Here is a tiny trained network, its code and every weight. The questions are about switching its units off for an input and a class, where a switched-off unit gives its printed mean instead of its output.

import numpy as np


def w(rows, s, z=0):
    codes = np.array(rows[::2]) - 128.0
    scale = np.full(codes.shape[1], s)
    scale[-1] = z or s
    return codes * scale


def f(y):
    return y / 2 * (1 + np.tanh(0.7978845608 * (y + 0.044715 * y**3)))


def log_softmax(a):
    a = a - a.max(-1, keepdims=True)
    return a - np.log(np.exp(a).sum(-1, keepdims=True))


def net(x, mask):
    res = np.array(x, float).reshape(1, 4) / 4 @ E
    y = f(res @ A[0][:, :-1].T + A[0][:, -1])
    res = res + np.where(mask, y, B[0][:, -1]) @ B[0][:, :-1]
    return log_softmax(res[-1] @ U[:, :-1].T + U[:, -1])


A, B = {}, {}
E = w([
[128,130,129,128],'x0',
[4,42,169,65],'x1',
[77,149,140,236],'x2',
[106,83,37,114],'x3',
],0.011)
A[0] = w([
[145,88,123,158,108],'n1',
[91,109,138,152,133],'n2',
[90,128,130,97,123],'n3',
[104,160,126,74,98],'n4',
[76,77,72,76,98],'n5',
[58,85,211,140,211],'n6',
[166,160,146,159,163],'n7',
[168,164,181,55,171],'n8',
[75,101,198,147,2],'n9',
[123,54,100,122,113],'n10',
[247,83,34,194,168],'n11',
[62,75,84,96,98],'n12',
[127,104,49,34,113],'n13',
[174,92,228,115,146],'n14',
[194,108,48,154,94],'n15',
[68,128,98,169,190],'n16',
[132,173,139,248,135],'n17',
[137,73,150,173,147],'n18',
[190,111,127,184,94],'n19',
[146,54,121,82,98],'n20',
[169,134,94,118,69],'n21',
[73,93,86,213,131],'n22',
],0.012,0.0048)
B[0] = w([
[103,127,122,96,130],'n1',
[121,87,132,91,158],'n2',
[124,153,136,131,163],'n3',
[49,115,126,136,146],'n4',
[48,178,179,134,219],'n5',
[103,91,99,96,245],'n6',
[134,117,174,187,179],'n7',
[110,20,101,2,195],'n8',
[199,84,140,123,171],'n9',
[92,157,163,141,175],'n10',
[123,68,132,114,253],'n11',
[86,127,144,144,216],'n12',
[99,176,149,149,222],'n13',
[194,56,92,45,183],'n14',
[139,32,52,129,195],'n15',
[248,62,101,132,191],'n16',
[98,157,196,168,230],'n17',
[171,136,142,123,145],'n18',
[119,157,131,113,170],'n19',
[129,171,149,206,186],'n20',
[127,104,103,116,149],'n21',
[169,60,94,121,204],'n22',
],0.0073,0.011)
U = w([
[184,127,150,131,254],'0',
[99,142,68,102,144],'1',
[110,252,193,175,63],'2',
],0.017,0.00079)

Each question gives the input, the list of numbers given to net, and the class t.
The units are the neurons (one row each of A and B). Each row of codes is followed by its name. A weight is (code - 128) times the scale printed after its matrix; where a second scale follows, it is the last column's (A, B and U).
mask holds one flag per neuron, in row order. A switched-off neuron (its flag False) gives its mean, the last column of its row in B, instead of its output. The means were averaged over made-up inputs and are rounded, as every weight is.
A unit's drop is (log p(t) with every unit on - log p(t) with that unit switched off) / (log p(t) with every unit on - log p(t) with every unit switched off).
The circuit of an input: a set's keep is (log p(t) with only the set's units on - log p(t) with every unit switched off) / (log p(t) with every unit on - log p(t) with every unit switched off). Starting from the 12 units with the biggest drops (on a tie, the unit counted first), units are removed one at a time, each time the one whose removal leaves the highest keep (on an exact tie, the one counted first), for as long as the keep stays at least 0.8.
units of the circuit, in order: the units of the circuit, biggest drop first
unit that matters most: the unit with the biggest drop
top k neurons: the k neurons with the biggest drops, biggest first
drop when u is switched off: that unit's drop, to one decimal
input [1,-5,1,-2], class 2: top 4 neurons -> [n17; n16; n22; n14]
input [1,1,-1,-6], class 1: units of the circuit, in order -> [n16; n8]
input [7,8,8,0], class 0: units of the circuit, in order -> [n9]
input [-6,-7,1,-2], class 2: top 2 neurons -> [n17; n16]
input [-2,-6,-7,3], class 1: units of the circuit, in order -> [n15; n16]
input [-6,7,-5,-8], class 1: units of the circuit, in order -> [n6; n8]
input [-8,5,-2,-6], class 1: units of the circuit, in order -> [n6; n16]
input [3,-1,5,7], class 0: units of the circuit, in order -> [n16; n6]
input [4,5,-3,-6], class 1: units of the circuit, in order -> [n6; n8]
input [-7,-1,4,4], class 0: top 3 neurons -> [n16; n6; n8]
input [4,1,7,0], class 0: top 2 neurons -> [n16; n22]
input [3,6,8,-1], class 0: drop when n16 is switched off -> 0.3
input [8,5,-3,-8], class 1: drop when n9 is switched off -> -0.2
input [4,4,-5,3], class 2: drop when n5 is switched off -> 0.0
input [-6,6,-1,8], class 2: unit that matters most -> n5
